Below are the code and all the weights of a small trained network. Each question names an input and a class and asks about switching units off, where a switched-off unit gives its printed mean instead of its output.

import numpy as np


def w(rows, s, z=0):
    codes = np.array(rows[::2]) - 128.0
    scale = np.full(codes.shape[1], s)
    scale[-1] = z or s
    return codes * scale


def f(y):
    return np.maximum(y, 0)


def log_softmax(a):
    a = a - a.max(-1, keepdims=True)
    return a - np.log(np.exp(a).sum(-1, keepdims=True))


def net(x, mask):
    res = np.array(x, float).reshape(1, 8) / 4 @ E
    y = f(res @ A[0][:, :-1].T + A[0][:, -1])
    res = res + np.where(mask, y, B[0][:, -1]) @ B[0][:, :-1]
    return log_softmax(res[-1] @ U[:, :-1].T + U[:, -1])


A, B = {}, {}
E = w([
[43,75,109,100,139,79,39,72],'x0',
[220,68,170,90,32,98,74,175],'x1',
[125,169,23,52,122,74,149,202],'x2',
[127,129,129,127,130,126,129,128],'x3',
[119,112,126,123,132,141,128,138],'x4',
[111,161,175,7,127,168,149,81],'x5',
[122,50,150,118,125,66,234,99],'x6',
[230,92,65,108,175,146,123,71],'x7',
],0.011)
A[0] = w([
[86,144,103,162,158,164,167,99,45],'N0',
[84,168,100,130,187,162,157,102,47],'N1',
[136,162,165,107,148,187,74,132,110],'N2',
[124,86,219,174,134,169,129,73,37],'N3',
[103,131,54,86,129,45,154,193,74],'N4',
[96,131,78,134,153,142,162,127,32],'N5',
[193,73,186,106,70,90,80,177,38],'N6',
[181,101,41,106,155,151,125,77,100],'N7',
[91,146,167,130,85,138,138,174,76],'N8',
[54,180,166,160,94,91,121,159,125],'N9',
[136,151,170,44,106,148,156,75,21],'N10',
[79,127,120,203,83,110,128,181,93],'N11',
[92,144,177,141,117,97,141,186,36],'N12',
[155,113,108,226,150,106,138,194,37],'N13',
[113,89,142,145,96,101,186,124,39],'N14',
[131,73,135,153,131,70,206,110,89],'N15',
[146,215,89,193,116,217,10,190,67],'N16',
[183,132,181,114,125,198,197,173,91],'N17',
[123,79,147,123,126,103,203,133,3],'N18',
[151,96,95,182,133,104,143,122,101],'N19',
[165,186,123,160,101,152,189,155,45],'N20',
[87,148,95,158,162,125,151,116,2],'N21',
[135,87,189,212,137,158,114,89,55],'N22',
[175,112,141,68,27,142,104,161,35],'N23',
[108,81,141,149,127,86,205,147,120],'N24',
[39,54,99,98,132,40,26,60,111],'N25',
[92,159,187,41,107,155,170,108,82],'N26',
[127,99,86,229,120,64,108,149,8],'N27',
[106,164,124,141,187,153,186,117,74],'N28',
[159,152,142,84,122,200,175,147,103],'N29',
[160,139,116,185,112,148,188,177,110],'N30',
[224,97,83,146,187,152,109,88,101],'N31',
[130,141,55,77,129,100,156,190,38],'N32',
],0.013,0.0052)
B[0] = w([
[165,73,128,182,118,112,120,174,181],'N0',
[132,95,115,187,152,64,123,212,192],'N1',
[144,109,76,87,131,88,153,130,188],'N2',
[165,215,64,123,11,152,140,153,198],'N3',
[176,214,88,135,46,166,135,133,200],'N4',
[129,119,125,149,106,122,127,142,162],'N5',
[119,91,112,226,153,94,146,195,202],'N6',
[99,122,213,120,94,149,182,138,201],'N7',
[135,110,182,121,118,172,175,115,167],'N8',
[166,122,190,126,124,140,200,133,191],'N9',
[15,113,104,98,146,106,71,193,176],'N10',
[52,110,180,74,133,155,146,165,180],'N11',
[171,134,165,122,120,142,173,140,161],'N12',
[68,119,130,93,155,151,29,139,193],'N13',
[131,109,104,127,132,89,164,76,157],'N14',
[129,86,75,92,117,63,140,71,184],'N15',
[159,85,70,79,144,49,184,48,252],'N16',
[164,144,148,153,147,146,72,61,192],'N17',
[163,113,100,113,149,90,147,88,160],'N18',
[87,136,160,74,161,103,123,158,174],'N19',
[137,153,148,152,139,158,97,74,179],'N20',
[156,110,132,180,139,116,132,177,166],'N21',
[141,215,60,121,52,154,127,171,199],'N22',
[104,104,109,190,157,95,134,182,192],'N23',
[124,97,111,98,147,114,159,79,179],'N24',
[206,152,165,158,191,177,84,39,231],'N25',
[66,107,152,68,140,137,86,168,191],'N26',
[35,143,137,83,169,117,54,199,193],'N27',
[114,91,116,174,131,120,111,154,188],'N28',
[126,139,144,120,165,157,81,80,181],'N29',
[187,139,154,142,173,158,74,70,186],'N30',
[99,117,214,106,103,172,212,166,215],'N31',
[136,191,80,136,50,175,137,141,187],'N32',
],0.011,0.02)
U = w([
[128,209,64,136,78,150,110,126,114],'0',
[116,79,111,250,168,93,106,156,87],'1',
[67,118,137,48,175,125,42,139,254],'2',
[129,81,70,74,160,72,155,45,145],'3',
[146,153,168,174,190,166,51,40,67],'4',
[113,116,233,102,129,157,194,129,94],'5',
],0.012,0.0096)

Each question gives the input, the list of numbers given to net, and the class t.
The units are the neurons (one row each of A and B). Each row of codes is followed by its name. A weight is (code - 128) times the scale printed after its matrix; where a second scale follows, it is the last column's (A, B and U).
mask holds one flag per neuron, in row order. A switched-off neuron (its flag False) gives its mean, the last column of its row in B, instead of its output. The means were averaged over made-up inputs and are rounded, as every weight is.
A unit's drop is (log p(t) with every unit on - log p(t) with that unit switched off) / (log p(t) with every unit on - log p(t) with every unit switched off).
The circuit of an input: a set's keep is (log p(t) with only the set's units on - log p(t) with every unit switched off) / (log p(t) with every unit on - log p(t) with every unit switched off). Starting from the 12 units with the biggest drops (on a tie, the unit counted first), units are removed one at a time, each time the one whose removal leaves the highest keep (on an exact tie, the one counted first), for as long as the keep stays at least 0.8.
circuit, biggest first: the units of the circuit, biggest drop first
unit that matters most: the unit with the biggest drop
k most important neurons: the k neurons with the biggest drops, biggest first
drop when u is switched off: that unit's drop, to one decimal
input [-1,-6,7,0,2,5,7,6], class 0: 2 most important neurons => [N4 N32]
input [5,7,0,-8,6,1,-1,6], class 1: 2 most important neurons => [N6 N23]
input [-6,-1,0,0,-1,8,-7,2], class 2: circuit, biggest first => [N10]
input [-8,-2,-1,3,-3,-3,-6,-8], class 4: 4 most important neurons => [N30 N20 N31 N17]
input [-3,-7,-8,-1,-8,-1,-2,4], class 0: 2 most important neurons => [N3 N22]
input [4,6,2,-7,5,-4,1,-8], class 5: 2 most important neurons => [N11 N9]
input [0,-4,3,-4,-5,4,-7,-8], class 5: 3 most important neurons => [N9 N8 N15]
input [-8,2,-6,-8,3,2,6,-6], class 4: 2 most important neurons => [N17 N16]
input [0,6,0,7,8,1,1,6], class 1: 4 most important neurons => [N6 N23 N9 N11]
input [-2,3,-6,3,-4,-6,7,0], class 3: 3 most important neurons => [N15 N24 N14]
input [-3,5,7,-1,-8,8,4,1], class 2: 3 most important neurons => [N10 N26 N3]
input [-6,0,5,-6,2,-3,-1,-1], class 4: drop when N3 is switched off => 0.4
input [4,-5,-6,4,2,1,-1,4], class 0: drop when N22 is switched off => 0.2
input [6,5,-4,-2,-3,-8,0,8], class 2: unit that matters most => N27
input [-3,-1,6,0,1,8,6,-8], class 2: drop when N10 is switched off => 2.4
